Each row has a class, written as a number after it.
[ 179 -303 -202  -74  139   44 -137 -249  218 -262   34  -92 -368  -12
 -142  -74  426 -173 -253 -182 -114 -393   58   -1 -234 -187  126   83
  -49  384 -376   40   -6  466  118 -261    5   15  216  112   43] => 6
[-121  149    4 -191  -59  -11  159   11  128   12   -3    2  -70   52
 -117  340 -151   64  -87  -25  142   64 -166  -88  275  208 -304 -501
 -151  128 -252   11  103  106 -171  -33  188 -143  108 -199 -444] => 0
[ 391  421  353  129  450  269 -128 -206  -31  293 -234   82 -215  162
 -175    7 -205 -266  293  143 -170 -111  599   18  -39 -111  372 -193
 -344   61  -36 -229  226 -155  108   -4  133   93 -249 -325 -198] => 5
[ -67   16   28   55   -6   13  258   50  -21   37  -44   -1  -28  110
  -70  357   64   89  -50 -104   64  108 -294   29   77   89 -238 -494
   22  113 -360 -151   14  146  -22  -56  103 -213  146  -21 -317] => 7
[-271 -124 -275 -453 -174 -198   42 -197  238 -121 -325  231 -288 -130
   47 -139  -33   19 -125  -87   20 -131 -265 -303 -281  187 -359 -393
    9  526 -222  -79   62  243  165 -307   21   67   20 -270   23] => 3
[ 299  138  -27   40 -305  413 -152  174  207   24  115  -20  -31  227
  -22 -130  -20  -24   45   62 -119 -191 -110 -189  374 -225  -37  -25
 -107 -451 -206  109 -114  -19  229 -208   21  124  -40  -12  -41] => 2
[  10 -179 -175   20  106  -59 -189 -195  255 -208   19  -45  -96 -124
 -166  -40  174 -180 -233  -92   30 -144  -90  -52 -285    7  -19   -7
 -148  360 -253  -85 -143  447   88  -63   54 -127  306   17  130] => 7
[ -24  -48   33 -139  -29  105   96  -16   34   -1  -67  -10 -115   86
 -108  284   39  165  -66  -76  -40   -5 -304  -25   88  218  -75 -511
    3  152 -441 -108   65   42   22 -113  271 -219  282  -46 -405] => 2
[ 307   51   15  123 -279  422 -350  207  165  -27  109    0  -51  244
  -60   16   88   22   -8  131  -82 -165   37 -273  392 -272   12   46
 -118 -564 -272  -38 -207  -58  121 -172   94   17   58  -65  -15] => 2
[ -19  669  128  -60 -165  136   25 -516  235 -321   -1 -143  369  256
  -36 -505 -553  -90  245  144  -31 -108  -53 -168  726 -113 -150  -29
   -8 -388  517  113 -457 -558 -322  683 -121   20  298  275  -79] => 4
[ 340  158   11  -30 -298  350 -163  211  261  -30  118   37  -13  221
  -59  -31   52   40   97  114  -87 -131  -10 -196  363 -286  -77   19
 -141 -493 -279   83 -113 -101  120 -185   90   61  -20 -212  -90] => 6
[ 109 -349 -171    1  257  -23 -184 -137  129 -210  -21 -108 -300  -34
 -201  -81  317 -251 -261 -151  -85  -86  -49  -80 -225  -15   59  -44
 -150  265 -275 -412 -103  291  193 -229  160 -113  175   42   96] => 2
[ 364  114    3   19 -272  395 -251  221  156  -57  169   37    9  215
   13   69    6   31   51  130  -42  -85   -2 -234  332 -287 -109   89
 -129 -561 -262   33 -139  -66   51 -153  -11    1  -51   -3  -66] => 2
[ 128  167   54  -54  351  192  -16  -76   94  280 -291   -2 -251   65
 -204   60  222   29  153   -4 -328 -183  220   71 -144 -233  146 -133
 -160  116 -254 -302  -49 -201  177   60   66  262  -74 -258 -224] => 6
[   9   38   16 -194  -27  218  149  -29   67  -49   18   -6 -177  122
  -40  380    9   59  -88 -108   79   89 -338  -72  224  143 -266 -406
 -132   92 -267 -206    2  112  -36 -160  179 -140   67  -66 -444] => 2
[ 302  182  341 -297  308 -359  241 -160  -57  -40   13  186  364   -8
  162   92 -244 -268  805  202 -362 -246  439  101  899 -291  379  106
  174 -497  368  -94  -45 -272 -202  262    8 -205 -308 -200 -479] => 6
[-160  409 -211  -67 -471  122  234  -69 -572 -271  133  265  -12   43
   18  498 -677 -152  122  415 -216  -59  303 -271 -237  207 -234   60
 -111    2  406 -476  -37 -208 -325  277 -140  106 -226  196 -274] => 0
[-257   53 -206  -57 -226  290 -251  104   96  -22  -72  -15 -165   62
  277  294  -50   99  224   74   58 -134   70   19   95  -66  -10   22
  150  -74 -112 -589 -108  -18 -259 -343   17   59  173  -47   74] => 3
[-177  724  325  -54 -297  154   63 -321  519  -94  466   -4  388 -285
  133  280   29 -257  470   35  421  -30   90 -134 -252 -426   86   -9
 -337  216   15  129   30  -51 -643   56 -314  -45 -198 -251 -244] => 7
[ 288   72  -45   86 -233  322 -283  260  177  -33  128  -82  -12  219
  -27   22   57   67  -49  133  -74 -116   37 -241  323 -333 -100  -28
 -223 -561 -318  118 -182   -2   22 -178   30   51   -2  -51  -12] => 0
[ -44  525  217 -124 -256  547  194 -543  243 -163  116  318 -144  338
   13 -211 -344 -339  300 -181   58 -326  -27  -39 -468 -130  227  304
  -79  213   22 -564 -144 -450  456  382 -324  -65 -334  641 -224] => 2
[  -1  -62  -82 -284  118   78  -56 -302  397 -246    0   34  -69  -58
 -235   33  315 -200 -138 -114   -2 -360 -133  -89 -114    6  -31   30
 -128  422 -367 -114    6  467  120   12   40   42  279  -25 -229] => 7
[  74  -87  146 -205   59  -65  172   39   -5  -66 -158  -73  -90   59
  -69  319    7  103  -15  -11  -56  136 -452  -53  216  222 -158 -522
  -62  133 -310 -122   48   87   -5  -53  323 -160  262 -162 -416] => 4
[   5  -26  -33 -156    7  116  217 -129  116 -140 -148   30  -41  128
 -121  322   26   66  -31  -58  106   44 -411  -28  305  256 -188 -485
  -27  153 -239  -59  -46  180   73 -151  231 -175  303   11 -265] => 6
[-317  -98 -354 -603  -28 -164  177 -130  281  -25 -342  236 -368  -37
  -59  -43  -81    6 -141 -143  100  -57 -230  -65 -275  265 -441 -324
 -141  389   22 -206  -78  -12   77 -244    9    7  -32 -295   21] => 3
[ -89   18  -31 -166  -18   80   63  -78   96  -41  -96   35 -148   30
  -60  459   67  139 -126  -80   90   96 -263  -46  192  192 -217 -469
 -136  151 -255 -129  -39  172  -17  -64  218 -164  147 -333 -423] => 6
[-227  -44 -322 -572  -13 -224  123 -184  257 -176 -339  152 -341 -161
  -85  -50   62   39 -196  -53   29  -83 -489 -271 -307  228 -400 -390
 -201  557  -62  -80   59  127  164 -221   82   25   25 -365  -25] => 1
[ 287  290   -2  200   32  235 -140  -24   25  174 -138   52 -189 -190
 -156  -57   24 -115  427  151 -424  -48  563 -160 -310 -267  336 -163
 -178  230 -393   84  466  -22 -118  -56  273  245 -322 -394 -314] => 5
[ 241  245  122 -287   94  170  -59 -257   85  155 -111  121  -40   61
 -159   74 -135 -260  397  131  -96 -152  646  -66 -299  -88  212  -77
 -169  161 -438 -223  168 -148 -206 -175   79   46 -172  -53 -323] => 1
[ 250  152  -16   60 -261  416 -261  268  137  -24   75   -7   22  235
  -38   39    9   18   30  105 -104 -127  -15 -238  305 -263 -108   11
 -163 -495 -202  106 -169  -63  205 -178   29   -1  -70  -81  -29] => 4
[-171   55 -247    0 -187  159 -173   14  147  -44   40  -39 -128  127
  227  169  -16   37  281  -47   -9 -146   99  129  265 -164   48   41
  165 -107 -153 -383   -5   40   12 -341  170   32   88   23  -13] => 0
[-342  -22 -240   46 -155  284 -167   36  145  -80  -43   37 -206   78
  185  345   20    2  232   42  114 -113   59  -33  209 -106   -2  108
   39  -90   40 -488 -146  -12 -204 -469  136   88   30   38  142] => 0
[ -70   18  134   55  114  199  138    1  -66   60 -109  -66 -119  126
  -74  216  -47   -9  -22 -125  110  166 -240  -79  159  261 -195 -428
  130  157 -225 -201   22  108  -59    1  125 -354  162 -223 -291] => 5
[-245  -30 -216   18 -307  125 -184  112  126  -23   64   54 -212   63
  191  235  -57   20  182  -20  153  -83  117   56   61 -139   64   74
   65  -89  -29 -584  -96  -44 -106 -365   63  -24    5   65   82] => 6
[  10  -55 -137  -51  155  127 -190 -154  340 -245   55 -121 -275   56
 -195  -68  305 -267 -138 -147   37 -211  -34  110 -162  -93   42  176
 -265  114 -160 -603 -222   94  -28  171  -30  -46  308   16  -26] => 7
[ 147 -408 -247 -303  417 -123 -205 -262  183 -249   -7   42 -183 -175
 -387 -177  312 -214 -149 -117   68 -193  -98   27  -82  -73  -32   88
 -205  261 -397  -91   32  382   32 -221  226   -6  410  174  100] => 4
[  16 -113  -38 -167   83   50   98  -43   25 -144  -82   31 -126   36
 -108  377   28   87 -176  -68  124  112 -257  -56  220   55 -306 -520
  -95  167 -422 -166   27  111 -157 -119  198 -112  259 -120 -240] => 6
[ 316  145   48    7 -271  358 -278  151  200  -26  114   -7   37  262
   17  -56   34   50   75  135  -71 -169   15 -201  405 -294  -80   23
 -131 -604 -278  201 -183   -8   40 -205   57    4    8  -82 -104] => 3
[-247   80 -292   57 -315  256 -173   43  223  -76   -9  -36 -252  117
  204  197   64   34  220  -75   93  -34    9   69  118 -147  -91   45
   64  -10  -95 -386  -63  -35  -13 -304  122   78   77 -111   88] => 6
[  33 -165   14 -148   21   10   99  -26   42  -91  -63   65   15   95
  -43  386  -90   68  -38  -20  123   41 -230  -54  195  100 -183 -466
  -12    9 -382 -143  -18  189  -83 -276  127 -208  162  216 -303] => 6
[ -90 -122  -18 -205   -3   73   78   31   42  -14  -46    3 -132  -17
  -93  387  204   57  -36 -134  144   82 -271  -24  150  144 -226 -411
 -115   99 -471 -138   68   78  -26  -98  130  -85  106  -86 -455] => 2
[-301  -21 -292 -518 -105 -176  101 -196  288 -101 -231  259 -252 -113
   15   32  -12   80 -160  -70  113  -98 -286 -219 -373  130 -339 -277
 -195  482  -62 -176   77  193  115 -198  -24   64  -60 -248    7] => 1
[ 288  153   43   -2 -222  334 -195  285  144    6   67   -1  -59  247
  -54   68  -18  106   12  100  -14 -103  -26 -187  315 -280  -91   25
 -150 -498 -204   77 -181 -182   78  -82    5  -73   -3  -46  -22] => 4
[   3  -40   89 -128   25  196  152  -10   -3 -135 -103  -60 -204  185
  -20  438   -8   70 -107  -48    3  336 -352 -104  177  332 -296 -425
  -38   90 -242 -381  -98 -150 -138 -102  322 -308  232 -283 -347] => 3
[ 418  224  191 -288  326  174   -5 -348 -106  125 -291  232 -142   45
 -333  115 -127 -367  378  284 -180 -397  622 -231  -55 -109  409  -65
  -95  265  -54 -207  299   -4   42 -183   76  214 -144   60 -221] => 5
[  -9 -146  -27 -107  153   16  122   42  -65   -4  -29  -44 -255   80
 -185  428   98   94 -228 -141   61  133 -367   59  275  126 -249 -415
  -96  114 -252 -147  -72   94 -151 -133  328 -288  270 -111 -323] => 4
[  91  -52  161  -40 -139  364 -224  -31  136 -372  446   45  333   88
 -191 -327  498 -296  -59  -87  -29 -108  354  262 -367 -243  173  -60
 -437 -275   19  220  311   -3 -176  144   87  275  -87    6 -298] => 7
[ 374   96  -13   40 -237  340 -274  228  184   -6  141    6  -82  236
  -54    9   99   41   44  101  -97 -136   49 -202  392 -363  -71  121
 -144 -595 -304   -5 -178  -76   93  -92   67   26  -32  -87 -101] => 2
[ 306  192  -16  154 -278  346 -261  255  156    9  105  -27  -30  233
  -53    9  -46   77   -3  128  -30  -85    8 -269  353 -296 -109   31
 -173 -559 -266   53 -165  -84   62  -73    6  -62  -26 -111  -40] => 5
[ 101  271  329 -554  134 -131 -253  -62    9  -97  191  397 -157  126
 -357  509 -141 -354  190  171  168 -326  395  321   30  210 -247  429
  -86 -268  414 -727 -649 -772 -198    3   85 -484  106  -91 -665] => 0
[ 297  140  -18   35 -279  399 -234  223  287   32  162   72  -68  199
  -22   66   91  103   55   66  -61 -127   34 -230  314 -334  -59   54
 -232 -486 -388   57 -175  -86  115 -175   31    1  -60  -96  -84] => 0
[-286  -58 -322 -534  -39 -139  133 -217  293 -179 -265  156 -372  -68
  -40  -67   26   56  -91 -111  115    4 -377 -297 -301  169 -490 -224
  -85  435  -84 -178   74  146  158 -184   71   39  -14 -319  -23] => 2
[  14 -154  -30 -126  358  134 -329 -104  308 -106  -80 -108 -244  -51
  -92  -86  416 -133  -84 -145  108 -221  -28  -15 -148  -15   19   76
 -178  286 -324 -513  -93  371  -93  -53  -86  -75  315  -18  -41] => 5
[-193 -203 -239  -65 -306  170 -297  129  139  -67   -5  -37 -237   86
  186  276  223   56  230   13  128  -42   93    8   83 -178   42  148
   -7 -150 -224 -487  -65 -103 -135 -384  138  106  148   97  113] => 1
[  86 -305 -106  -99  113 -112 -146 -192   70 -237 -154 -105 -238  -75
  -86 -249  206 -299 -139 -168  -69 -144  -45   15 -210  103    3  -68
 -147  428 -382 -359 -100  286  346 -172  121  124  170  -22   39] => 5
[ 359   18  170   73  401  102 -144 -291  -16   63 -191 -237 -169  -48
 -191  102  134 -149  237   91 -457   -1  579  -36 -592 -365  383 -283
  -36  135 -385  183  164 -194 -278 -155  215  -12 -166 -145 -340] => 3
[ 271  228  215 -269  283  373   88 -421   76   93 -243  103  -91   27
 -109  141  -47  -95  385  160 -384 -351  382 -115  -14   29  320 -251
  138  348 -226  114  380  143  -20 -407  216  259  -21 -170 -460] => 3
[  29 -195 -144   62  142  143 -314 -144  223 -261    5  -82 -183  -49
 -186  -51  456 -294 -129  -45  -10 -258    8  -37 -143  -30  123  104
 -192   86 -190 -265  -42  410   20 -105    0   56  207  103  -59] => 3
[ 318  398  404 -653  489  -88  223 -530  217   74  129 -128  551  -71
  -88   -3 -776 -301  245  174  380  250  180  191 -219  -58  222 -206
 -555   77  188 -276   93    3 -553  321 -130  128 -109  469 -252] => 1
[ 163 -130  -73  120   80   77 -187 -229   75 -376   49  -85 -175  -61
 -142  -15  364 -147 -214 -123  -63 -146   28  -14 -137 -138   57  -50
   20  302 -291 -198 -101  377   19 -140  199  -74  294 -105    9] => 4
[-217  -11 -259  118 -248  220 -198  168  111  -89   49  -21 -191   50
  192  220  101  -19  223  -77  149  -25  -21  120  277 -148 -116  123
   96 -134  -45 -477 -145   35 -120 -362  106   33  104  -11  112] => 4
[-399  798  344 -320   71  212 -171  109  240   24  224  103  372  -65
  240   -1 -291  -68  303   47   16 -250  281  167 -129 -204  -26   19
 -150  -80  803 -773  115 -298  224  486 -410  203 -529 -336 -506] => 1
[-312   40 -276  -72 -281  253 -227   26  171  -43  107  -19 -135  136
  261  142  116   12  354  -55  100  -69  176  115  218 -148  -99  186
  -45 -163 -182 -450   46  -60 -142 -305  109  240   94  -35   37] => 2
[-221  -85 -255 -549   40 -140   95 -272  260 -115 -264  316 -242  -75
  -76   12  -36  -19  -92  -44   62 -110 -195 -201 -260  226 -322 -247
  -70  418  -62 -123  120  143   85 -276   45    5   40 -247  -17] => 3
[ 106  -39  -42 -183  257  107  -94 -124  129 -129  -66  -32 -153  -50
 -182  -80  148  -47 -107   23   -6 -107  -71 -106 -355   88   61  124
 -308  276 -381 -521  -95  264  -91   18   28    0  277   24   45] => 4
[-309  -37 -338  -74 -348  241 -220  107  170 -100   -2  126 -144  -29
  166  327  188   67  259  -46   92 -223  117   43  297 -153  -59  167
  276  -34 -154 -532 -125   55 -159 -404  102   99  185 -114   42] => 4
[ 265  361  166  162   48    1  -88  -33  -55  162  260 -114 -217  155
 -171   62   85 -192  128   51 -206 -157  685  -58  -99 -344   59   55
 -184   44 -219   87   42   28 -233   42  123 -172 -145 -295 -304] => 0
[   5  -21 -100   69 -125   23  225  -87   47 -126   77   75  -10   86
  -35  347  -23  108  -20  -83  -49   69 -243   20  224   87 -194 -415
  -80   82 -381  222  161  161    5 -124  188 -135  147  109 -338] => 6
[  28 -265  -86   26  259  141 -299 -161  142 -157  -31  -38 -355   43
 -178  -22  328 -220 -202 -167   64 -230   21  -47 -232    6   80  173
 -117  321 -263 -443 -145  261  186 -158   12 -177  271  153  111] => 5
[-231 -113 -358 -593  -28 -141   66 -107  279 -125 -265  269 -317  -56
   26  -36  -44  121 -193  -71   30 -125 -255 -178 -312  125 -435 -294
  -94  494  -90  -47  130  137   39 -329   28   44   58 -195  135] => 3
[-331 -149 -367 -492  -28 -182  121 -186  243 -136 -348  247 -266 -218
  -57  -83   -5   14 -111  -57   62  -78 -351 -276 -390  173 -309 -372
 -136  526   -9 -193  117  109  172 -298  -18  142  -70 -122   93] => 1
[-215    8 -251  101 -413  270 -163  234  162  -51  106   34 -100   51
  220  250  107   13  294  -73    7  -90  130  187  228 -227  -14   30
  120 -156  -85 -239   26  -22 -171 -286  136  104   65 -157   35] => 4
[ 127  301  196  -38  236  230  179 -255  188  248 -270  293  -85  -95
  -63 -148 -351 -279  465  -43 -122 -108  499 -129  141 -136  220 -342
  -58  319  -32 -275  167 -151   90  -29  -88  169 -423  -20 -212] => 7
[ -11  -16 -125   30  270   13  -38  -12  -39    0 -248  -23  157   -8
  -46  -26  -96 -206  296   28 -135 -233  437  198   74 -298  100 -529
  150   54  163  230  346   16 -200 -237 -100  204  -80  470   31] => 4
[ 244   19  175 -121  363  423 -278  -91   74  154 -207  -30 -203  -89
  -87  -27  -30 -256  279  109 -336 -147  522  -36 -144 -209  276 -212
  -78  282 -178 -222  168 -173 -362 -364  191  310  -90  -73 -164] => 3
[ 276   88  -46   41 -252  404 -231  173  203  -43  119  -17    6  218
  -39   48   16   85  -35   98  -32 -100   29 -240  286 -281  -90   -7
 -212 -495 -282  129 -157  -50  118 -205  -32   60  -38   13  -28] => 6
[ 272  532  233 -157  -42  403  113 -223 -208 -173  -17  321  111   20
 -160  692 -236 -367  348  381   87    0 -321 -181  118 -110 -192  115
 -347 -212   42 -883 -438 -263 -334  736 -231  117   75   75 -413] => 2
[ -66 -185  -55 -203  135  -21  163    0   52   34 -129  -53  -54   92
  -34  196  -38  -10   -1 -196   89  104 -274  151  246   55 -270 -601
   21  137 -254 -122   73  101   56 -286  183  -54  119  170 -271] => 7
[ 171  267  145   25  274  237   -9   -5  138  139 -143  -19  -99   58
  -52   97  -86 -162  427  130 -241 -357  434   15   27 -209  172 -125
 -154 -112  -25 -136  -27 -227  -86 -210 -257   94 -202  281 -275] => 3
